Below are the code and all the weights of a small trained network. Each question names an input and a target symbol and asks about switching units off, where a switched-off unit gives its printed mean instead of its output.

import numpy as np


def w(rows, s, z=0):
    codes = np.array(rows[::2]) - 128.0
    scale = np.full(codes.shape[1], s)
    scale[-1] = z or s
    return codes * scale


def norm(h):
    return h / np.sqrt((h * h).mean(-1, keepdims=True) + 1e-5)


def f(y):
    return y / 2 * (1 + np.tanh(0.7978845608 * (y + 0.044715 * y**3)))


def softmax(a):
    e = np.exp(a - a.max(-1, keepdims=True))
    return e / e.sum(-1, keepdims=True)


def log_softmax(a):
    a = a - a.max(-1, keepdims=True)
    return a - np.log(np.exp(a).sum(-1, keepdims=True))


def net(x, mask):
    ids = ['βεθπστφ'.index(c) for c in x.split()]
    T = len(ids)
    res = E[ids] + P[:T]
    q, k, v = (norm(res) @ M[0].T for M in (Q, K, V))
    z = softmax(np.where(np.tri(T) > 0, q @ k.T / 4**0.5, -1e9)) @ v
    res = res + np.where(mask[0], z, O[0][:, -1]) @ O[0][:, :-1]
    y = f(norm(res) @ A[0][:, :-1].T + A[0][:, -1])
    res = res + np.where(mask[1:9], y, B[0][:, -1]) @ B[0][:, :-1]
    return log_softmax(norm(res)[-1] @ U[:, :-1].T + U[:, -1])


Q, K, V, O, A, B = {}, {}, {}, {}, {}, {}
E = w([
[199,196,2,90],'β',
[197,92,113,208],'ε',
[121,154,165,233],'θ',
[189,76,115,226],'π',
[196,93,162,73],'σ',
[166,84,115,184],'τ',
[40,98,103,91],'φ',
],0.0095)
P = w([
[171,87,1,170],'0',
[178,93,26,171],'1',
[119,45,11,146],'2',
[180,100,70,168],'3',
[138,29,63,135],'4',
[168,120,99,155],'5',
[132,22,109,138],'6',
[155,134,126,154],'7',
[114,29,160,141],'8',
[142,141,159,143],'9',
[99,40,212,141],'10',
[145,185,193,128],'11',
],0.0061)
Q[0] = w([
[28,83,108,78],'H1',
[226,184,165,156],'H1',
[159,123,149,99],'H1',
[250,100,118,171],'H1',
],0.023)
K[0] = w([
[154,84,22,171],'H1',
[86,201,254,92],'H1',
[94,146,172,147],'H1',
[77,69,208,124],'H1',
],0.019)
V[0] = w([
[81,177,131,163],'H1',
[146,84,183,41],'H1',
[114,178,119,182],'H1',
[1,122,70,153],'H1',
],0.0084)
O[0] = w([
[110,166,160,139,25],'H1',
[135,109,2,145,2],'H1',
[136,145,179,125,105],'H1',
[67,175,170,141,179],'H1',
],0.011,0.0024)
A[0] = w([
[109,159,102,55,101],'N1',
[71,70,178,20,135],'N2',
[84,45,151,151,92],'N3',
[47,150,100,170,233],'N4',
[171,175,119,181,103],'N5',
[117,154,167,98,1],'N6',
[7,63,106,78,150],'N7',
[45,178,80,163,144],'N8',
],0.017,0.0014)
B[0] = w([
[125,67,182,113,150],'N1',
[118,111,53,151,244],'N2',
[127,100,135,83,255],'N3',
[80,108,72,122,198],'N4',
[84,160,118,132,190],'N5',
[154,119,187,107,157],'N6',
[1,163,163,133,246],'N7',
[25,96,116,140,185],'N8',
],0.028,0.0065)
U = w([
[131,233,104,56,82],'β',
[135,137,133,219,103],'ε',
[141,195,230,159,254],'θ',
[135,30,197,166,3],'π',
[190,120,45,139,241],'σ',
[137,64,153,57,5],'τ',
[9,132,103,130,170],'φ',
],0.012,0.003)

Each question gives the input, a string of symbols that net reads in full, and the target symbol t.
The units are the heads (4 rows each of Q, K, V and O) and the neurons (one row each of A and B). Each row of codes is followed by its name. A weight is (code - 128) times the scale printed after its matrix; where a second scale follows, it is the last column's (O, A, B and U).
mask holds one flag per unit, heads first, then neurons. A switched-off unit (its flag False) gives its mean, the last column of its rows in O or B, instead of its output. The means were averaged over made-up inputs and are rounded, as every weight is.
A unit's drop is (log p(t) with every unit on - log p(t) with that unit switched off) / (log p(t) with every unit on - log p(t) with every unit switched off).
The circuit of an input: a set's keep is (log p(t) with only the set's units on - log p(t) with every unit switched off) / (log p(t) with every unit on - log p(t) with every unit switched off). Starting from all 9 units, units are removed one at a time, each time the one whose removal leaves the highest keep (on an exact tie, the one counted first), for as long as the keep stays at least 0.8.
circuit, biggest first: the units of the circuit, biggest drop first
most important unit: the unit with the biggest drop
top k neurons: the k neurons with the biggest drops, biggest first
drop when u is switched off: that unit's drop, to one decimal
input σ τ τ β, target σ: circuit, biggest first	H1, N7
input ε σ β τ σ β π β θ θ θ π, target θ: top neuron	N2
input θ β σ θ φ τ π π σ, target σ: top 2 neurons	N7, N8
input φ β β σ φ π β π θ, target π: circuit, biggest first	N7, N2
input φ θ θ σ π ε θ τ π π π, target π: circuit, biggest first	N7, N4
input β θ σ τ θ, target τ: circuit, biggest first	N7, N3, N2
input β β π, target τ: circuit, biggest first	N7, N3, N2
input φ β ε π β, target π: circuit, biggest first	N1, N7, H1
input β σ τ, target τ: circuit, biggest first	N2, N7, N8, N3
input θ π β σ θ, target σ: circuit, biggest first	N7, H1
input τ σ φ φ τ φ φ τ σ π, target σ: circuit, biggest first	H1, N7
input τ φ β β φ τ θ ε ε π ε, target π: circuit, biggest first	N7, N4
input σ θ θ, target σ: top 2 neurons	N7, N8
input φ θ β β φ θ θ τ, target θ: most important unit	H1
input β σ β σ φ φ θ σ, target σ: top 2 neurons	N7, N3
input ε σ σ σ θ ε π φ β π σ, target τ: circuit, biggest first	H1, N2, N4, N8
input β ε ε π ε β, target β: top 3 neurons	N8, N2, N7
input θ φ β ε π τ τ β θ σ β, target σ: top 2 neurons	N7, N3
input τ π β, target τ: top 2 neurons	N1, N7
input σ β π β φ σ π φ θ π, target θ: most important unit	H1
input ε φ φ σ π θ τ β π ε, target θ: drop when H1 is switched off	0.3
